Rows, each with roughly how far along a hidden order it lies (0 to 10)
[-0.639,-0.949,-0.097,-0.156,0.257,2.559,-2.172,0.237,-1.963,-0.569,1.614,2.841,0.193,-3.803,-2.394,0.899] | 4
[0.163,2.474,1.502,-1.672,-1.643,2.050,-6.934,-1.135,-0.210,-1.082,2.824,6.835,-1.650,-5.146,-4.666,2.469] | 0
[-2.042,-1.278,-4.322,2.309,-0.746,1.399,4.111,-0.158,-1.789,0.881,-2.626,1.787,2.525,3.470,3.749,0.444] | 10
[-0.316,2.003,-1.416,-0.107,-0.346,-1.541,-0.914,-0.737,1.286,-0.964,-6.046,-1.105,-0.678,3.271,2.621,1.070] | 4
[-2.246,0.659,-2.644,-1.591,-1.129,0.593,-1.779,-0.873,1.635,1.930,1.782,1.846,-3.448,0.255,-1.404,2.981] | 6
[-1.634,-1.096,-3.737,0.435,-1.284,2.245,-4.084,-0.268,-1.424,1.351,1.649,4.725,-0.331,-1.388,-2.051,2.485] | 7
[0.384,0.105,1.419,-0.627,0.481,-1.433,-1.262,1.038,1.084,-0.819,0.850,-1.499,-0.545,-3.088,-3.647,0.338] | 0
[-3.047,-2.750,-4.290,0.879,-0.915,1.620,0.428,0.403,-0.488,3.399,4.801,2.812,-0.300,-0.466,-2.129,2.058] | 6
[-0.230,-0.798,-1.203,0.701,0.194,1.056,-2.913,0.106,-0.792,0.199,0.698,1.382,0.217,-1.162,-0.870,0.005] | 6
[-2.423,-1.182,-0.075,-1.063,0.931,0.452,1.636,0.414,-0.289,-0.866,-1.624,-2.904,-1.465,-1.363,-1.262,1.066] | 0
[-3.818,0.099,-0.919,-0.984,-0.235,4.285,-5.927,-0.863,-2.611,-2.390,-2.343,4.567,-2.018,-6.115,-3.177,4.143] | 2
[1.092,1.159,0.890,-0.060,-0.642,2.103,-2.189,-0.728,-1.746,-0.497,0.567,3.711,0.433,-0.817,0.946,0.000] | 9
[-2.793,0.072,-1.268,-0.055,-1.812,2.898,0.859,-0.562,-2.024,-0.383,3.397,5.670,0.543,-3.423,-1.147,2.052] | 6
[1.185,1.595,3.953,-2.490,0.140,3.572,-2.130,-1.411,-1.092,0.552,5.127,1.216,-2.071,-0.658,2.084,-1.701] | 0
[-2.602,-0.108,-0.400,-0.748,-0.024,2.224,3.604,-0.634,-1.840,-0.389,-0.585,0.400,-0.414,0.463,3.560,0.886] | 10
[2.139,2.119,1.814,-0.624,-1.394,2.330,-1.453,-0.695,-2.754,-2.589,0.088,5.618,0.727,-5.856,-1.847,1.569] | 5
[1.093,0.883,-0.543,1.097,-1.206,2.636,-1.623,-1.168,-1.338,0.923,1.028,4.423,1.265,1.487,2.339,-0.664] | 10
[-4.609,-1.969,-1.031,-1.804,1.713,2.225,-1.065,0.421,-1.623,-2.181,-3.929,-2.964,-2.392,-4.939,-2.176,2.579] | 1
[-1.981,0.808,-0.278,-0.767,-1.150,2.557,-1.249,-1.117,-1.850,-0.594,0.086,3.513,-0.478,-1.524,0.784,1.804] | 9
[-0.342,0.211,1.120,-1.152,-0.195,2.645,-1.314,-0.997,-0.548,1.084,2.940,0.619,-1.632,0.021,1.166,-0.214] | 1
[-0.123,0.415,0.045,-0.178,0.088,0.259,-0.905,-0.139,0.541,-0.268,-0.570,0.171,-0.682,-0.094,0.309,0.429] | 4
[-0.364,-1.110,2.290,-1.867,1.600,2.130,0.273,-0.013,-0.414,0.442,3.392,-3.227,-1.598,-0.924,0.191,-1.187] | 1
[-0.311,0.772,0.634,-0.061,-0.197,1.303,-2.050,-0.140,-1.917,-2.273,-1.892,2.657,0.581,-3.125,-1.080,0.733] | 4
[-3.664,-0.475,-2.098,-0.097,-0.291,1.535,3.482,-0.332,-1.339,0.057,-1.657,-0.909,-0.196,0.692,2.618,1.407] | 10
[-4.434,-0.401,-6.959,1.750,-1.625,-0.080,0.665,-0.153,-1.137,-1.062,-7.390,3.011,1.215,-0.203,0.805,4.580] | 0
[-0.882,0.978,0.265,-1.047,-0.680,1.312,-2.360,-1.026,-0.860,-0.844,-0.578,2.990,-0.793,-1.870,-0.332,0.732] | 7
[-0.532,5.563,3.525,-1.503,-1.839,-1.045,-0.118,-1.500,-0.676,-4.054,-3.933,4.184,0.086,-2.961,1.324,1.940] | 5
[-1.309,-0.370,-1.750,-0.784,-0.693,2.132,-3.533,-0.658,-0.531,0.845,1.527,3.206,-1.574,-1.289,-1.633,2.292] | 5
[3.358,3.288,-1.309,3.005,-3.283,-2.399,-4.467,-0.642,0.478,0.649,0.819,9.329,3.418,1.210,-1.053,-0.101] | 0
[4.130,-0.240,-0.784,3.239,-0.764,1.176,-2.993,-0.289,-1.795,1.275,1.976,4.594,4.047,2.600,2.033,-2.881] | 9
[-1.151,2.350,0.697,-1.497,-1.562,2.497,-6.115,-1.028,-1.920,-2.318,0.239,7.118,-1.004,-6.756,-4.348,3.944] | 2
[7.113,0.010,3.315,1.378,1.889,1.011,-9.999,-0.206,-0.883,-0.765,-0.312,1.595,2.041,0.341,-1.280,-3.709] | 8
[5.139,0.922,3.446,1.566,0.453,2.411,-4.242,-0.531,-2.947,-1.052,-0.100,3.610,3.697,0.571,2.286,-3.840] | 8
[-4.925,3.581,-2.512,-4.246,-3.535,4.297,-7.595,-2.671,-0.555,-0.248,1.641,8.597,-5.268,-5.158,-3.401,7.310] | 7
[-2.354,0.095,-2.400,0.075,-1.000,2.991,1.553,-0.947,-2.587,-0.232,-0.449,3.358,0.429,-0.633,2.107,1.852] | 9
[-1.670,-1.180,-3.532,0.228,-0.900,-0.408,-1.570,-0.035,-0.024,1.762,2.531,2.329,-0.821,-0.588,-2.278,2.383] | 7
[1.697,1.978,1.611,-1.165,-1.316,3.088,-2.309,-1.677,-0.403,2.555,6.178,4.179,-0.682,2.150,2.184,-0.909] | 1
[2.779,2.069,4.817,-2.080,-0.681,3.052,-5.208,-1.461,-0.513,0.981,6.671,3.842,-1.758,-1.821,-0.510,-1.635] | 0
[-0.012,-0.744,-2.685,1.392,-1.110,-1.134,-1.169,0.437,0.323,0.448,-1.063,1.404,0.977,-0.901,-1.674,0.905] | 10
[-0.548,1.364,0.275,-0.847,-1.444,-0.787,1.230,-0.617,1.496,1.603,2.987,1.383,-1.095,0.904,0.235,0.602] | 5
[0.444,-1.539,-0.858,0.581,0.679,-0.269,0.519,0.544,0.703,1.219,0.993,-2.307,-0.412,2.156,0.947,-0.767] | 4
[-1.641,0.177,-1.164,-0.071,-0.218,0.626,-1.477,-0.157,-0.875,-1.868,-4.345,0.058,0.156,-1.570,-0.774,1.659] | 2
[-0.937,-0.531,-1.089,-0.157,-0.418,2.135,-2.173,-0.257,-0.993,0.551,2.214,2.895,-0.374,-2.140,-1.397,1.363] | 5
[-3.405,-0.143,-3.229,0.573,-1.363,1.799,1.096,-0.337,-1.869,0.676,0.623,4.572,0.542,-1.276,0.131,2.621] | 8
[-0.075,0.205,-1.577,-0.634,-0.718,0.729,-0.246,-0.847,1.114,2.517,1.895,-0.384,-1.772,4.055,3.195,0.313] | 3
[1.480,2.075,2.689,-0.505,0.639,-1.086,-1.624,-0.620,0.512,-2.242,-4.919,-1.415,-0.111,0.425,1.295,-0.894] | 6
[-0.660,-0.185,-2.650,1.309,-0.520,-2.034,-0.090,0.779,0.167,-1.810,-4.897,1.035,0.987,-2.051,-2.802,2.551] | 0
[-0.863,-1.290,-2.860,-0.639,-0.050,2.038,-5.183,-0.570,-0.062,1.556,0.333,1.138,-2.134,0.039,-0.791,1.621] | 5
[-3.404,2.564,-0.997,-1.540,-2.108,2.591,-7.214,-1.375,-1.398,-2.502,-1.706,7.932,-1.308,-7.114,-4.371,4.993] | 1
[-1.327,0.292,-1.166,0.510,-1.095,2.436,2.206,-0.747,-2.346,-0.979,0.034,2.915,1.020,-0.339,2.154,0.271] | 9
[-0.066,2.548,2.629,-2.007,-0.459,2.077,-2.728,-1.291,-0.829,-1.610,-0.234,2.259,-1.523,-2.426,0.426,1.103] | 8
[-1.121,2.761,0.965,-1.378,-1.616,0.083,0.484,-0.938,0.156,-0.710,0.823,2.342,-2.188,-1.294,0.393,1.434] | 5
[0.674,-0.056,-1.021,1.510,-0.453,1.015,-0.498,-0.316,-1.187,0.233,0.250,2.569,1.972,1.100,1.496,-0.637] | 9
[-3.842,0.438,-3.815,-1.845,-1.998,1.303,-3.369,-1.018,0.727,1.478,1.674,3.800,-3.026,-2.128,-3.302,5.240] | 7
[1.472,1.670,-0.068,0.518,-1.342,-1.211,-4.066,0.194,0.671,-1.258,0.250,4.976,1.076,-3.549,-4.463,1.284] | 1
[1.277,-0.589,-0.934,0.799,-0.670,0.708,-5.028,-0.166,-0.409,0.689,0.892,3.135,0.228,-0.786,-2.533,0.742] | 8
[-1.355,-2.207,0.095,-0.992,1.240,2.151,-2.141,0.200,-0.875,-0.088,2.099,-1.358,-1.244,-2.487,-2.337,0.461] | 2
[-1.855,3.502,0.309,-1.809,-2.465,1.208,-2.764,-1.860,0.064,-0.339,0.893,5.034,-2.199,-1.850,-0.078,2.908] | 4
[-1.017,0.543,0.611,-0.577,-0.435,0.831,1.863,-0.224,-1.085,-0.550,-0.256,0.278,0.705,-0.757,1.265,0.122] | 8
[-1.057,-0.612,0.403,-1.767,-0.037,3.552,-2.637,-0.860,-0.711,1.495,4.783,1.008,-2.495,-0.875,-0.168,0.458] | 2
[3.222,1.781,3.011,0.216,-0.823,0.882,-2.360,-0.872,0.181,1.807,4.976,4.027,0.534,1.512,1.643,-2.506] | 0
[0.350,2.280,4.264,-2.790,0.327,1.689,-2.956,-1.379,-0.045,-1.424,1.359,-0.811,-2.519,-2.058,0.339,-0.136] | 9
[1.850,0.717,-2.124,1.973,-1.478,-1.241,-0.954,-0.318,0.085,0.876,-1.653,4.256,2.069,1.401,0.392,0.379] | 0
[-2.082,0.003,-3.875,0.610,-1.723,1.521,-1.930,-0.465,-1.044,0.140,-1.370,4.927,0.460,-1.747,-1.021,3.177] | 9
[-1.022,0.540,1.368,-2.281,0.167,1.260,-3.025,-0.235,-0.152,-1.648,1.329,0.601,-2.559,-3.781,-3.259,1.892] | 0
[-0.271,-1.751,-3.347,1.845,-0.577,0.836,-3.360,0.194,-0.529,1.320,0.592,3.373,1.172,-0.128,-1.861,1.106] | 8
[-1.398,-2.883,-5.351,-0.822,-0.138,0.835,-3.627,-0.226,2.203,5.124,5.192,-1.396,-3.691,3.750,-1.244,1.994] | 5
[-0.870,0.006,-0.669,-0.818,-0.008,2.245,-3.940,-0.394,-1.701,-1.604,-2.049,2.137,-0.594,-3.246,-1.445,2.209] | 3
[2.521,2.119,3.785,-0.339,-0.404,2.927,-4.104,-1.028,-2.713,-2.874,-2.526,3.961,1.463,-2.515,1.364,-1.183] | 7
[0.767,0.498,0.948,0.036,0.035,0.909,-1.156,-0.370,-1.415,-0.449,-0.402,1.564,0.740,-0.976,0.372,-0.041] | 7
[-1.875,0.271,-2.000,0.311,-0.220,-0.062,-0.252,-0.149,-0.761,-1.563,-5.032,0.420,0.359,-0.511,0.461,2.178] | 1
[-0.138,1.644,0.532,-0.571,-0.989,0.648,-0.941,-0.583,-0.282,-0.575,0.037,2.642,-0.029,-1.406,-0.701,1.148] | 4
[-1.172,0.828,-0.381,-0.035,-0.879,2.863,-0.660,-1.184,-2.514,-0.363,0.365,3.774,0.901,-0.979,1.677,0.494] | 9
[2.507,2.548,2.250,-1.035,-1.818,1.960,-3.098,-1.673,0.191,2.767,7.938,5.095,-1.224,1.028,1.223,-1.411] | 1
[-2.383,2.346,1.840,-1.873,-0.972,2.796,0.155,-1.431,-2.208,-2.197,-0.810,2.992,-0.832,-2.568,1.796,1.249] | 8
[-2.628,-3.214,-2.673,-0.871,2.259,1.811,3.686,0.307,-0.854,0.625,-2.458,-7.065,-1.700,2.647,3.474,0.355] | 1
[-0.680,1.472,-0.244,-0.025,-1.455,4.067,-2.541,-1.666,-2.918,-0.187,0.743,6.211,-0.037,-0.497,2.948,0.884] | 10
[-1.165,0.484,0.095,-0.542,-0.534,1.500,-1.113,-0.743,-1.053,-0.428,0.185,2.373,-0.501,-1.896,-0.311,1.436] | 6
[-1.867,1.419,1.395,-2.550,-0.295,1.260,-1.835,-0.777,-0.091,-1.023,0.733,0.373,-2.753,-2.920,-1.121,2.053] | 9
[0.030,3.363,0.787,-0.062,-2.558,-0.533,-2.206,-1.222,0.172,-0.448,-0.816,5.782,0.180,-0.564,0.340,1.482] | 2
[-1.198,1.094,-0.951,-0.909,-0.991,1.755,-2.772,-0.915,-0.046,0.526,-0.123,3.127,-1.603,-0.449,-0.558,1.738] | 4
[-2.125,0.320,-3.468,-2.158,-1.446,0.076,-3.193,-1.055,2.924,3.280,3.273,1.399,-4.785,2.384,-1.433,3.237] | 6
[-0.855,-1.280,-0.962,-0.918,0.328,2.666,-3.345,-0.179,-0.366,2.032,3.029,0.577,-2.006,-0.200,-0.819,0.309] | 3
[2.282,-2.494,-3.028,2.508,0.131,-0.716,-1.768,0.629,-0.042,1.348,0.284,1.141,2.722,1.712,-0.881,-1.207] | 8
[-0.903,1.235,-1.313,0.462,-0.525,-0.629,-0.954,-0.139,-0.609,-1.842,-4.852,1.999,0.892,-1.023,-0.195,1.842] | 2
[0.030,-0.082,-0.127,0.189,-0.153,-0.110,0.067,-0.127,0.508,1.236,2.076,-0.456,-0.681,0.975,0.366,-0.393] | 3
[0.311,-2.236,-1.689,1.922,0.525,-1.385,3.264,0.994,0.358,1.358,-0.141,-1.324,1.704,2.278,0.910,-1.577] | 9
[2.285,0.194,0.818,0.642,0.464,1.524,-4.022,-0.323,-1.168,-0.985,-1.018,1.756,0.951,-0.797,0.108,-1.021] | 7
[-1.231,2.144,-0.373,-2.141,-1.198,0.328,-3.149,-1.256,1.650,-0.083,-0.507,1.075,-3.231,0.059,-0.554,2.540] | 6
[4.692,1.344,4.585,-0.065,-0.020,0.602,-1.118,-0.710,0.300,1.944,6.836,0.242,0.319,2.223,1.828,-4.359] | 0
